What can hang from each mark
figep: bekadu difip dudem mezep puvov zukiz
viru: bekadu difip valib
dudem: bekadu zukiz
bekadu: difip figep puvov
puvov: bekadu difip
difip: figep fikim
fikim: bekadu puvov
valib: bekadu dudem viru
zukiz: mezep puvov viru

Every row comes from one small tree of marks. The marks that hang from a mark follow it in brackets, in alphabetical order. Every link used is in the known rows. Which tree was each row made from?
Each row is shifted at random along 7 fixed directions that mean nothing.
Known rows
difip(figep(bekadu dudem mezep puvov zukiz) fikim): [   2  108  127  -83  152  198   18  120 -264  176  265 -385 -355  -16
 -104  -10 -502   33  252 -300   72  147  -78  141 -257  226  437  -42
 -172 -217   86  -10 -396 -129  317   16 -163 -184 -198   19  -32]
valib(bekadu(figep(zukiz) puvov(difip(fikim))) dudem viru): [ -81  126  144  100  -10  290   89   13 -123   89  116 -226  -24 -117
   54  -54 -139   85  192  -47   32  181 -296   27 -198  -31  190 -186
 -231 -227  -58  -56 -220   79  300  -71   13  -45 -309  -30   55]
difip(figep(mezep puvov) fikim): [-136  120   18   66  295  356   27  208 -167   72  129  125  123   14
 -108   55 -262  170  164 -103    8  225 -301  114 -381   78  413 -271
 -126 -140 -144  -48   -1  142  234   28   79  -54 -183 -102   76]
valib(bekadu(puvov(difip)) dudem viru): [ -65   68  281   52   53  311    3  196 -161  137  198  -39   70   26
  -50   15  -33  -33  187   40  -86  163 -171   12 -275 -102  151 -131
 -121 -300  -69   33 -121  173   98  -68  -24  -79 -139  -28  -88]
viru(difip(figep(mezep puvov) fikim) valib): [  32  288  288   73  118  115 -111  -52 -158  293  189  -66   68   61
  -67  182 -176  111  290    1   78  163  126  -56 -129  239  449 -118
  -99 -185   -4  -28 -200  -71  186 -122    2 -203  -61   79 -163]
viru(bekadu(figep(puvov)) difip(fikim)): [  22   90  203  -50  141  261   20   -5 -234  100  169 -141  181  -39
   99   85 -199  -19  136  -67  103  151   44  124 -301  168  283  -82
 -224 -227  -93  -27 -239  -60  -16  -73   79 -186 -262   21  -53]
figep(difip dudem(bekadu)): [-114  170   92  -91  139  213 -105  240 -194  170   26  -76  -69   69
  -98   44 -216   60   84 -181   49  147  -80   88 -290  -52  273 -112
 -151 -181 -109   30  -71  170  147  -23   -7 -110 -160  -72  -20]
zukiz(puvov(bekadu(figep) difip(fikim)) viru): [-194  323  144   47 -154  267  111   89 -143  113 -124   31  -56   51
 -161   96  -10  294  155  -65   73  144 -189 -142 -105  -32   92 -108
 -110 -155   -1 -108   63  258  522 -123  -10  -92   23  -59   13]
fikim(bekadu(figep(dudem zukiz)) puvov): [ -41  112  138 -111   35  278  -88  231 -254  291   76 -117 -121  144
 -166   93 -232  105  111 -214  -58   55   58   90 -275 -122  213  -16
  -71 -131   14   49  -11   35  214 -134 -167 -124   32  -57 -111]
figep(difip dudem(zukiz) mezep): [ -57  147  138  -77  173  185 -186  149 -214  269  138 -150 -177   84
  -57  134 -326  103  206 -226  -17  240  -17  119 -240  -39  390 -115
 -129 -150   66   43 -133   -2   81 -147  -31 -157 -214  -17   52]
fikim(bekadu(puvov(difip(figep(dudem mezep zukiz))))): [ -64  269   31 -124   62  245  -72   62 -175  189  -11 -206   46   36
  -30  -65 -273   80    7 -230  154  113 -119  187 -299   64  392 -137
 -226   18  -40   39  -39   30  186  -52   40 -138 -242  -25   38]
dudem(zukiz(mezep puvov viru(valib(bekadu)))): [-139  221  -39   44 -246   58 -364   88  -23  287 -117 -186 -125  -28
 -149   52 -147  -27  -98  130 -129  -26 -110  -64 -179  159  339  -74
   33  -49  -91   69  -68  178  223 -124  120 -124   80  -58   17]
fikim(puvov(bekadu(difip figep(dudem zukiz)))): [ -12  216   93 -135 -120  174   53   99 -219  117  120 -335 -211   68
  -65 -113 -269  -83  -31 -281  322    8  -15   21  -36   85  204   50
 -204  -64    8   50 -289    6  396  -26 -124    5  -83    4 -181]
difip(figep(mezep) fikim(bekadu)): [  18  189   78 -181   -6  146 -275   10 -158  284 -112 -295  -37  141
   37  -56 -217   54  -83  -67  202  -15   58  103 -238  208  379  -95
  -27  102   -2  166  -12    7   65 -122 -108 -236   28  -94  -30]
figep(bekadu difip(fikim) dudem(zukiz(mezep)) puvov): [-141  265   21    2   50  119  -15  168 -206  148   54 -189 -227   23
 -137   20 -318  147  136 -153  203  205 -179   85 -227  111  435   14
 -237  -70 -104  -67 -187   51  418  -72    8 -103 -200   49   43]
figep(bekadu(difip(fikim) puvov) dudem mezep zukiz(viru)): [-133  318  -68  -30   27  243  -28  181 -258  247   55   86  -80   59
 -251   79 -355  365  159 -211   26  224 -107  125 -302 -161  393 -161
 -135 -149   56   24   43  146  447 -114   -8  -37 -151 -122  140]
figep(bekadu(puvov(difip)) dudem mezep): [-135  237  247  -74   23  210  248  269 -261   66  172 -269 -298   15
 -208    0 -304   63  237 -342   53  227 -202   53 -118  -19  171  -78
 -218 -256   83 -120 -323  107  577   78  -97  -60 -231   31  -41]
difip(fikim(bekadu(figep(mezep)) puvov)): [  65  136   98  -56  139  288 -273  120 -153  259  116 -145  -41  179
  -65   36 -257  -29   63   17   23   42   82   91 -253  117  416 -137
   25 -119   13  163  -15  -27 -104 -110 -139 -183   32  -20 -208]
dudem(bekadu(figep puvov)): [ -52  305    9   48 -120  129   -9   35  -61   36  -17 -147   -6  -43
   61  -81    6  -30  -94   -9  241   89 -133 -121   62   69  230  -16
 -215  -66 -172  -27 -194  106  352  -37  170  107 -162    5  -74]
difip(figep(mezep) fikim(bekadu puvov)): [ -71  149   51  -63   94  239  125  153 -101  -28    8 -169  115   61
   27  -62 -105   40  -40 -130  241   82 -285  105 -271  201  329  -72
 -249   68 -167  -84  -82   28  274   15   72 -103 -201   30   11]
valib(viru(bekadu(figep(mezep zukiz) puvov) difip)): [ -73  247   90   70   17  202  -25  169 -267  221  102  -24   56  -24
 -211  -45 -289   55  -69  -62  114   94  -88   82 -246   39  335 -171
 -119 -130 -184   13 -129  203  404   34  104  -26  -96 -107  -84]
viru(bekadu valib(dudem)): [ -55  132  284   16   16  135   -3   90 -127  129  142 -156   69  -56
   36  120  -81  -26  157 -103  -48  158  -72   10 -174  135  169 -139
 -142 -261 -116  -57 -269   41  147  -32  129 -124 -209  -14  -24]
puvov(difip(fikim(bekadu(figep(dudem zukiz(viru(valib))))))): [ -25  301  131 -116  -29  151 -146   54 -277  347  -21 -133   46  101
  -62   52 -219  170   10 -203  134   55  141  100 -296   29  264  -66
  -96  -67  -13   35  -20   97  195 -141 -103 -257   11  -83  -76]
zukiz(mezep puvov(bekadu difip(figep))): [ -55  117  140  -87   55  331   59  244 -183  -23  144  -56  177   52
  -35  -79 -133 -173  -64  -43  173   94 -201   49 -373  216  294  -30
 -188 -175 -157   21 -122  157  -12   52   76 -161  -72    1  -74]
puvov(bekadu(difip figep(dudem))): [-107  224  112  -65    4  270  124  121 -173   39   54 -230 -116  -16
   10  -59 -198   37   91 -246  166  154 -193   17 -118  -12  123 -179
 -241 -201  -47  -36 -224  119  340   22   44   36 -278  -60    7]
bekadu(difip(figep(mezep zukiz(viru))) puvov): [  -4  241  -39   25   26  243  -32   84 -118  129  225  -49   11   -6
  -43   26 -206   15   35  -60   87  131 -118  -38 -144   45  396 -150
 -135 -149    9   24 -171   67  198  -77  101   50 -189  -21  -15]
puvov(bekadu(figep(mezep)) difip): [-151  270  157 -143  -89  298   33  179 -255  144 -181   -6   32  127
 -172  -80 -216  202 -105 -249  218  131 -154  152 -229  -79  170 -115
 -161   72  -55   21  128  273  442  -12   -1 -106  -24 -150   30]
valib(bekadu(figep(puvov zukiz)) viru): [ -96  201  130  147 -239  141  171  -48  -43   63   24 -297 -275 -141
   -4    4  -29   87   97  -63   99  102 -289  -87   64   26  165   34
 -327  -47  -80 -203 -314   23  622 -105  154   78 -294   94   -4]
bekadu(figep(difip(fikim) dudem mezep) puvov): [-111  264   82  -98  112  201  -66  319 -389  351  110 -159 -259  142
 -316  -75 -453  157   37 -233  176   45   36   56 -189  -48  302 -123
   13 -162   61  133 -153  214  571   26 -339  -36  146 -177 -149]
valib(bekadu(figep(difip dudem(zukiz) mezep puvov)) viru): [   2   88  246   95  195  303  156  279 -267   87  387  -73 -123   10
  -94   25 -233   41  225 -110   35  283 -196  108 -284  -87  375   72
 -378 -317  -82 -117 -324  -19  262  -38   63  -45 -331  145  -63]
zukiz(viru(difip(figep(mezep) fikim))): [ -95  223   82   86  152  103   90  213 -153   20  187 -170   43  -16
  -29  -83 -159 -115  -47  -68  296   54 -235  -83 -175  393  347 -201
 -123 -147 -237  -79 -329  203  355  151   72  -66 -110  -24 -148]
valib(dudem(bekadu zukiz)): [  42   46  295  -86  -78   39   80  174 -196   27  192 -204  -37   62
  139   29   29  -69   75 -178  187  229  -22  -83  -37   38  168  246
 -261 -148  -62  -41 -334  -51  218 -144   14 -122 -137  104    0]
fikim(bekadu(puvov(difip(figep)))): [ -40  349   89  -55 -122  228 -202 -265   52  207 -231 -198  133   14
  195   96   88  154  107   63   79  103  -34  -22  -87   29  259 -163
 -193   80    4   10  106  -38  -18 -292  173 -120 -265   39   66]
difip(figep(dudem mezep zukiz(puvov(bekadu) viru))): [-113  160   75 -108  -53  192  -72  250 -256  258   71 -224 -300   50
 -273  -31 -359   67   17 -244   -3   -8  -78   17 -260  131  287  -28
  -32 -152   73   62 -160  132  442   -4 -142 -164  109  -99  -26]
puvov(bekadu difip(figep(dudem mezep zukiz(viru)) fikim)): [ -10  309  182   28   82  137  105  175 -245   67  244 -114  -28   68
  -55 -100 -211   -1   61 -219  393  159 -122  -25 -172  330  408  -27
 -203 -177 -115  -27 -260   75  288   60  -21 -165  -89   55 -150]
fikim(bekadu(figep(difip dudem zukiz)) puvov): [ -57  269  -15  -13   62  239 -216   51  -86  260    3 -212 -128   76
  -76   41 -224   22   43  -92  104    8  -36   97 -195   42  380 -126
 -158  -37 -104   44  -36   22  103 -121    2  -62 -166   11 -176]
figep(dudem(bekadu(puvov(difip(fikim))) zukiz(viru)) mezep): [  27  215   79  -28  185  129  -66  287 -298   84  303   -4   86  106
  -47  -83 -244  -79   13 -140  257  237  -16   34 -258  145  465   43
 -138 -234 -101   82 -217   82   78    8  -38 -161  -74   42 -107]

Write each row's tree
[ -50  274  198   50  -44  181   98  162 -240  209  255  -88 -132  -26
 -208  166 -258  102  279 -190  -40  174    6  -80 -103  -15  220  -79
 -162 -434   -2  -73 -319   48  461  -29   -5  -13 -111   -6 -107] : viru(bekadu(difip figep(dudem zukiz(puvov))) valib)
[ -55  214   74  -68 -124  132  -52   58 -131  154   78 -276 -321   39
 -139   87 -230  -43   80 -134  128   52  -66   25  -88   97  316   60
 -183  -96    1  -27 -247   47  309 -102  -28  -80 -137   27 -139] : figep(bekadu difip zukiz(puvov))
[ -94  323  215   18 -169  -58   90  216 -246  207  163 -290 -272  -15
 -218   66 -205   20   41 -155  167   89    6 -108  -40  201  271  177
 -190 -151  -61 -141 -425   64  634  -41   10 -109  -25  151 -118] : figep(difip dudem(zukiz(mezep viru(bekadu valib))) puvov)
[-167  295   71   36   69  125   -1  262 -273  204   86  -77  -85   69
 -164  -54 -189  123   98 -150  202  116 -141 -159 -150   92  225 -141
   30 -165 -104   11 -133  278  565   12 -196  -40  137 -134  -78] : bekadu(puvov(difip(figep(dudem(zukiz(viru))) fikim)))
[  47  239  170   69  103  248   17    7 -205  150  268   17    7   66
  -32  112 -234  104  227 -131  184  269   -2   45 -115   88  458  -27
 -218 -163   34  -35 -157  -69  151 -146    6 -114 -190   92 -117] : bekadu(figep(mezep puvov(difip(fikim)) zukiz))
[   9  111  161    7  241  214 -218  201 -252  284  191   29  136   56
  -57   35 -204   -5  101  -44   21  127   51   47 -437   56  393 -129
  -92 -276 -208   93  -84  112  -72  -43   18 -206  -60  -88  -98] : valib(viru(difip(figep(dudem(bekadu) zukiz))))
[  11  126   87   31   57  115  -53  297 -183    5  218  103  125   92
   20   14    7 -134  -85  -31  177  191  -83  -75 -186   89  314   98
 -135 -171 -261   -3 -149  165   42  -36  145  -57  -46   15 -107] : dudem(bekadu zukiz(viru))
[ -57  313  165  -77  -32   60 -223  147 -257  375  -60  -93  -54  128
 -175   14 -216  222   94 -117  110  146  123  -55 -136  -21  364    8
  -63  -72  -21  112  -25   71  430 -137  -88 -153  102  -47    5] : viru(difip(figep(dudem(bekadu(puvov) zukiz) mezep)))
[-103  230  105   32   64  271  -83   60  -76  201   33 -224 -265  -10
  -80  112 -266  118  188 -109  -58  163 -159    5  -82  -24  279 -283
 -115 -170   61  -45 -148   90  262  -75   33  -26 -251  -35   -6] : bekadu(figep(difip mezep))
[ -77  151   58  -55  219  246 -121  192 -200  189   94   -4  132   39
   15   -8 -207   61   -8 -160   99  122 -109  133 -353   97  388 -161
 -169  -92 -125   59  -57   77   74  -19  103  -89 -155 -111   50] : difip(figep(dudem mezep))
[ -40  295  265   57   47  198  168  348 -335  131  258  183  123  147
 -168   23  -83  163  132 -130  274  227  -50 -112 -286  127  330   64
 -153 -280 -145  -43  -70  173  291  -33  -53 -182  104   35 -100] : puvov(bekadu difip(figep(dudem zukiz(mezep viru)) fikim))
[-170  293  -56   70   98  168  -88  111 -174  186   -6   -9  -28   26
  -56   51 -165  205   89  -99  212  158 -172  -14 -176   23  365  -91
 -199  -99 -161  -28  -59  139  392 -118   47   -3 -120  -79   30] : bekadu(figep(difip(fikim) dudem(zukiz(puvov))))
